Here is a tiny trained network, its code and every weight. The questions are about switching its units off for an input and a class, where a switched-off unit gives its printed mean instead of its output.

import numpy as np


def w(rows, s, z=0):
    codes = np.array(rows[::2]) - 128.0
    scale = np.full(codes.shape[1], s)
    scale[-1] = z or s
    return codes * scale


def f(y):
    return np.maximum(y, 0)


def log_softmax(a):
    a = a - a.max(-1, keepdims=True)
    return a - np.log(np.exp(a).sum(-1, keepdims=True))


def net(x, mask):
    res = np.array(x, float).reshape(1, 3) / 4 @ E
    y = f(res @ A[0][:, :-1].T + A[0][:, -1])
    res = res + np.where(mask, y, B[0][:, -1]) @ B[0][:, :-1]
    return log_softmax(res[-1] @ U[:, :-1].T + U[:, -1])


A, B = {}, {}
E = w([
[58,150,104,83,43,114,105,37,158,164],'x0',
[91,154,253,177,106,110,157,105,113,80],'x1',
[49,213,61,170,120,90,147,161,61,48],'x2',
],0.0074)
A[0] = w([
[125,119,135,119,127,125,128,122,133,131,254],'n0',
[84,108,125,98,94,114,135,73,148,145,101],'n1',
[131,125,129,114,117,118,126,117,114,126,112],'n2',
[113,137,166,153,125,130,119,123,129,125,203],'n3',
[85,143,252,143,117,119,116,107,125,98,97],'n4',
[149,97,143,131,130,133,139,123,140,153,106],'n5',
[85,134,110,119,76,118,113,60,138,152,127],'n6',
[107,140,126,124,118,132,124,104,123,148,98],'n7',
[149,78,168,109,119,124,111,110,140,157,115],'n8',
[74,156,78,143,131,122,146,158,112,70,148],'n9',
[124,130,113,118,99,132,123,92,121,129,97],'n10',
[156,119,164,98,138,128,117,106,142,174,126],'n11',
[70,142,112,110,97,123,127,60,133,160,107],'n12',
[98,145,121,107,85,127,127,76,126,146,141],'n13',
[123,128,140,124,130,133,132,121,123,120,170],'n14',
[99,138,177,134,110,120,127,102,115,116,114],'n15',
[51,173,64,139,131,126,117,154,95,60,94],'n16',
[149,97,160,122,138,143,121,108,154,161,117],'n17',
[157,115,7,103,131,135,92,137,121,170,93],'n18',
[147,110,32,119,135,123,132,124,129,154,83],'n19',
[187,109,164,142,197,118,137,244,104,90,96],'n20',
[154,93,142,98,120,140,122,116,124,149,103],'n21',
[103,141,228,146,101,132,128,109,101,100,109],'n22',
[160,95,157,124,129,126,126,112,132,171,119],'n23',
[159,106,169,116,132,145,127,95,144,156,100],'n24',
[163,110,143,121,127,115,148,105,112,139,130],'n25',
[100,155,100,139,112,128,135,134,107,96,77],'n26',
[137,106,63,135,134,130,120,133,129,154,175],'n27',
],0.011,0.0076)
B[0] = w([
[250,22,161,32,126,111,110,119,45,176,254],'n0',
[127,141,164,177,148,155,110,141,119,84,199],'n1',
[130,133,123,131,127,136,117,140,123,124,133],'n2',
[181,74,122,60,128,133,145,131,98,152,218],'n3',
[93,134,97,96,149,103,206,141,195,96,237],'n4',
[106,144,147,149,115,102,125,122,130,139,164],'n5',
[144,119,174,162,160,167,92,150,122,83,233],'n6',
[118,136,135,160,140,136,122,132,133,114,150],'n7',
[103,154,151,144,103,88,110,111,137,153,198],'n8',
[137,123,189,125,97,83,100,103,130,186,241],'n9',
[117,130,136,157,139,148,120,132,139,105,155],'n10',
[111,141,158,145,111,90,114,113,131,160,198],'n11',
[139,126,164,183,154,165,106,151,130,82,221],'n12',
[147,117,166,150,153,156,104,137,108,91,218],'n13',
[145,112,134,102,127,128,122,131,126,137,172],'n14',
[115,118,119,116,145,128,163,145,161,109,188],'n15',
[102,156,179,152,89,65,103,93,142,186,248],'n16',
[104,150,152,147,104,94,113,113,131,154,194],'n17',
[96,122,128,92,153,105,220,145,188,85,214],'n18',
[101,132,121,112,135,115,198,140,175,94,179],'n19',
[121,127,215,204,166,191,79,139,138,31,234],'n20',
[106,160,145,144,108,97,127,119,133,137,171],'n21',
[103,131,105,104,144,110,203,141,179,104,225],'n22',
[107,154,160,139,107,94,114,115,125,147,190],'n23',
[96,161,139,153,104,88,117,122,143,153,188],'n24',
[121,136,144,131,113,109,124,117,121,127,160],'n25',
[99,160,147,154,106,97,116,118,146,151,174],'n26',
[152,90,145,83,140,114,177,132,133,117,202],'n27',
],0.02,0.0077)
U = w([
[90,119,110,35,144,111,228,151,192,101,108],'0',
[91,171,155,148,28,75,79,57,126,204,106],'1',
[147,125,152,200,171,202,67,156,109,62,132],'2',
[218,67,115,6,112,138,120,116,47,171,253],'3',
[115,144,103,116,115,153,122,127,123,128,81],'4',
],0.011,0.0034)

Each question gives the input, the list of numbers given to net, and the class t.
The units are the neurons (one row each of A and B). Each row of codes is followed by its name. A weight is (code - 128) times the scale printed after its matrix; where a second scale follows, it is the last column's (A, B and U).
mask holds one flag per neuron, in row order. A switched-off neuron (its flag False) gives its mean, the last column of its row in B, instead of its output. The means were averaged over made-up inputs and are rounded, as every weight is.
A unit's drop is (log p(t) with every unit on - log p(t) with that unit switched off) / (log p(t) with every unit on - log p(t) with every unit switched off).
The circuit of an input: a set's keep is (log p(t) with only the set's units on - log p(t) with every unit switched off) / (log p(t) with every unit on - log p(t) with every unit switched off). Starting from the 12 units with the biggest drops (on a tie, the unit counted first), units are removed one at a time, each time the one whose removal leaves the highest keep (on an exact tie, the one counted first), for as long as the keep stays at least 0.8.
circuit, biggest first: the units of the circuit, biggest drop first
unit that matters most: the unit with the biggest drop
top k neurons: the k neurons with the biggest drops, biggest first
drop when u is switched off: that unit's drop, to one decimal
input [3,-3,-3], class 3: circuit, biggest first => [n4, n16]
input [0,3,-3], class 3: circuit, biggest first => [n18, n16, n20]
input [3,4,-1], class 0: top 2 neurons => [n4, n22]
input [3,2,-3], class 3: unit that matters most => n20
input [8,-6,-2], class 2: top 2 neurons => [n6, n12]
input [3,6,-6], class 0: top 4 neurons => [n4, n22, n16, n9]
input [-3,1,-2], class 3: top 2 neurons => [n12, n6]
input [1,6,6], class 0: top 3 neurons => [n4, n22, n15]
input [-3,-7,-8], class 1: top 2 neurons => [n4, n17]
input [-8,8,3], class 0: top 4 neurons => [n4, n22, n6, n12]
input [3,8,8], class 0: top 3 neurons => [n4, n22, n15]
input [-5,-5,7], class 1: top 2 neurons => [n16, n9]
input [-3,6,-7], class 1: top 4 neurons => [n18, n8, n17, n24]
input [8,-6,0], class 2: unit that matters most => n6
input [-7,-3,8], class 1: top 2 neurons => [n16, n9]
input [6,8,0], class 0: top 2 neurons => [n4, n22]
input [0,7,7], class 0: top 3 neurons => [n4, n22, n15]
input [6,-1,-5], class 2: drop when n13 is switched off => 0.3
input [3,-1,1], class 3: drop when n20 is switched off => 0.8
input [-8,3,-8], class 1: drop when n8 is switched off => 0.2
input [7,-4,-5], class 2: drop when n21 is switched off => 0.0
